Each row has a name. Each question is about the rows just above it.

[ 89  49   6   1  39 -21  18  12  61 -20] : (102)
[ 64 -25  -6  -2  17 -86 -63   7 -98 -85] : (131)
[107 -24  56   4  -9 -19  -8 -77  66  68] : (77)
[107 -24  56   4  -9 -19  -8 -37 -43 -36] : (128)
[ 89  49   6   1  39 -21  18 -86 -44  24] : (174)
[-28  90 -74 -79  73 115  13 -83  68 -30] : (125)
[  83  -76   47   77   -9  -47  -74    9  -89 -103] : (13)
[-48  34 -24 -63  15  12  50  34  43  11] : (88)
[-87  -5 -45 -64 -10  48  35  -1  76  34] : (181)
[  72  -16   24   24   -2  -13  -72   42 -119  -37] : (160)
Repeated in (88):	[34]
Where do [  72  -16   24   24   -2  -13  -72   42 -119  -37] appear?	(160)

[ 10  -1  13  44  -7  -1 -24  17 -25  14  35  16 105 -23   6  26  -6  -6
  10   9  -6   6  10  29   1]  (51)
[ 10  -1  13  44  -7  -1 -24  17 -25  14  35  16 105 -23   6  26  -9   7
   0   4  -6   6  10  29   1]  (26)
[ 10  -1  13  44  -7  -1 -24  17 -25  14  35  16 105 -23   6  26  -9  -6
   0   9  -6   4   3  50  14]  (67)
[ 10 -24  13  44  -7  35 -24  17 -25  14  35  35 105  35   6  26  44   8
   0   4  -6   6  10  29   1]  (2)
Whose row is [ 10  -1  13  44  -7  -1 -24  17 -25  14  35  16 105 -23   6  26  -6  -6
  10   9  -6   6  10  29   1]?	(51)
[ 10 -24  13  44  -7  35 -24  17 -25  14  35  35 105  35   6  26  44   8
   0   4  -6   6  10  29   1] is in which row?	(2)

[-27   1  -3 -15]  (54)
[-72  50 -21 -21]  (81)
[ 52 -26  19  70]  (191)
[ 23  47 -10 -81]  (42)
[ 81 -29  26  86]  (133)
[-54  33  -5 -54]  (75)
[  6   6   6 -47]  (97)
[-97 -97  26 -97]  (171)
[-9 -6 -6 -6]  (44)
[  46   70  -11 -105]  (60)
Repeated in (44):	[-6]
Which value appears more than once in (81)?	[-21]
Which value appears more than once in (75)?	[-54]
Whose row is [ 23  47 -10 -81]?	(42)
Repeated in (171):	[-97]
Repeated in (97):	[6]

[ 40  60 -72  -8  17  13 -29  36 -31  21  10  -3  -1  48  -8   8 -30  61
  63   1  42   2   6 -14  -3   7  16  60  53  25  -8 -17  -9 -15  12   9
  52 -24 -13 -39 -39 -68 -91  -7  18 -34 -31 -68 -12  23 -12 -27 -24  42
   1 -66 -23]  (78)
[-57 -20   1 -20  26  -3  24   1 -37  10  25  45  -2 -36 -42 -13 -38 -19
  11 -10 -35 -28   9  -8  38  -9  36   1  23 -33 -14 -19 -25  10  26   6
  -8   1 -24 -11 -24   5 -13  27 -22  65 -26 -11  -8 -40 -32 -57   2 -29
 -57 -22  -7]  (129)
[-68  60 -72  -8  17  13 -29  36 -31  36  10  -3  -1  48  -8   8 -30  61
  63   1  42   2   6 -14  -3   7  16  60  53  25  -8 -17  -9 -15 -68   9
  52 -24 -13 -39 -29 -68 -91  -7  18 -34 -31 -68 -12  23 -12 -27 -24  42
   1 -66 -68]  (118)
[ 28 -13  23 -36  20 -13  -6  11  34  12 -31 -41  15   4  36  63  -4 -20
  29 -26 -14  32 -36 -17 -40 -20  17   6   4 -53  -6 -23  -4 -45  24  -9
 -22  77  17   1 -28 -14  35  76 -50 -11  32 -27 -65  32 -41 -15  45 -17
  39 -26  -1]  (177)
[ 35  58 -77  30  44   4 -11  12 -43  49  -2   1  -8  56 -31   0 -19  58
  41  15  14  -1  20  23  28  29  40  52  18  24  -5 -11 -10   3  20   4
  56  14  17 -15 -12  -2   6  79 -26 -35  58 -57  64  34  48  31   2 -52
   9 -18  30]  (43)
[ 39 -11 -28   2  49  27  -4  24  33  -4 -48   3  43  20 -20 -10 -17   9
 -30  15  18 -91 -83  35   8  43 -23 -50 -13  -1 -20  27  25  65 -63  24
  13  43  16 -10 -10   1   6  81 -26 -45  56 -56  62  33  48  32   3 -49
   6 -15  29]  (114)
[ 35  58 -77  30  44   4 -11  12 -43  49  -2   1  -8  56 -31   0 -19  58
  41  15  14  -1  20  23  28  29  40  52  18  24  -5 -11 -10   3  20   4
  56  14 -22 -35 -28  56 -86 -26  15 -51  -2 -70 -18   5 -36 -42 -29  36
  -2 -45 -16]  (156)
[ 40  -2 -27   0  48  32  -9   3  33   0 -44   1  45  18 -18  -4 -24  12
 -29  10  20 -92 -81  29  11  46 -24 -50 -15   0 -18  29 -44  58 -61  16
  14  43  17 -17 -11  -1   7  76 -44 -41  58 -52  70  32  43  31   5 -52
   7 -19  24]  (173)
Whose row is [-57 -20   1 -20  26  -3  24   1 -37  10  25  45  -2 -36 -42 -13 -38 -19
  11 -10 -35 -28   9  -8  38  -9  36   1  23 -33 -14 -19 -25  10  26   6
  -8   1 -24 -11 -24   5 -13  27 -22  65 -26 -11  -8 -40 -32 -57   2 -29
 -57 -22  -7]?	(129)
Where do [ 39 -11 -28   2  49  27  -4  24  33  -4 -48   3  43  20 -20 -10 -17   9
 -30  15  18 -91 -83  35   8  43 -23 -50 -13  -1 -20  27  25  65 -63  24
  13  43  16 -10 -10   1   6  81 -26 -45  56 -56  62  33  48  32   3 -49
   6 -15  29] appear?	(114)
Whose row is [ 40  60 -72  -8  17  13 -29  36 -31  21  10  -3  -1  48  -8   8 -30  61
  63   1  42   2   6 -14  -3   7  16  60  53  25  -8 -17  -9 -15  12   9
  52 -24 -13 -39 -39 -68 -91  -7  18 -34 -31 -68 -12  23 -12 -27 -24  42
   1 -66 -23]?	(78)
The row with [ 35  58 -77  30  44   4 -11  12 -43  49  -2   1  -8  56 -31   0 -19  58
  41  15  14  -1  20  23  28  29  40  52  18  24  -5 -11 -10   3  20   4
  56  14  17 -15 -12  -2   6  79 -26 -35  58 -57  64  34  48  31   2 -52
   9 -18  30] is	(43)
Whose row is [ 28 -13  23 -36  20 -13  -6  11  34  12 -31 -41  15   4  36  63  -4 -20
  29 -26 -14  32 -36 -17 -40 -20  17   6   4 -53  -6 -23  -4 -45  24  -9
 -22  77  17   1 -28 -14  35  76 -50 -11  32 -27 -65  32 -41 -15  45 -17
  39 -26  -1]?	(177)

[-24 -38 -30  42  42  83 102  40  46] = (115)
[-69   7  31 -24 -24 -35   7   7   7] = (119)
[  -6   -6  -35   15   15   -6 -115   31  -14] = (108)
[-24 -38 -30  42  42  -3 102  40  46] = (14)
[-14  91 -15 -29 -29  23  23  93  -9] = (155)
[ 52 -69  20 -37 -37  52  52  52  20] = (150)
[-24 -38 -30  42  42  -3 102  40 -50] = (163)
Repeated in (115):	[42]
Repeated in (163):	[42]
Repeated in (14):	[42]
Which row holds [-24 -38 -30  42  42  -3 102  40  46]?	(14)
Whose row is [-24 -38 -30  42  42  83 102  40  46]?	(115)

[23 23 23 23] : (70)
[  72 -114 -114   72] : (123)
[-109   47   47  110] : (110)
The value that (110) holds more than once:	[47]
The value that (70) holds more than once:	[23]
Whose row is [23 23 23 23]?	(70)
Whose row is [-109   47   47  110]?	(110)
Whose row is [  72 -114 -114   72]?	(123)

[  0   3 -55 -35   0  38] = (46)
[ 11   0 -55 -23 -15   0] = (90)
[ -22    3 -102  -71    3   70] = (36)
[   3    0 -105    0  -43    0] = (73)
[ -10    7 -104  -64    0   71] = (53)
[  5   8 -56   0 -20   0] = (74)
Repeated in (36):	[3]
Which value appears more than once in (73)?	[0]

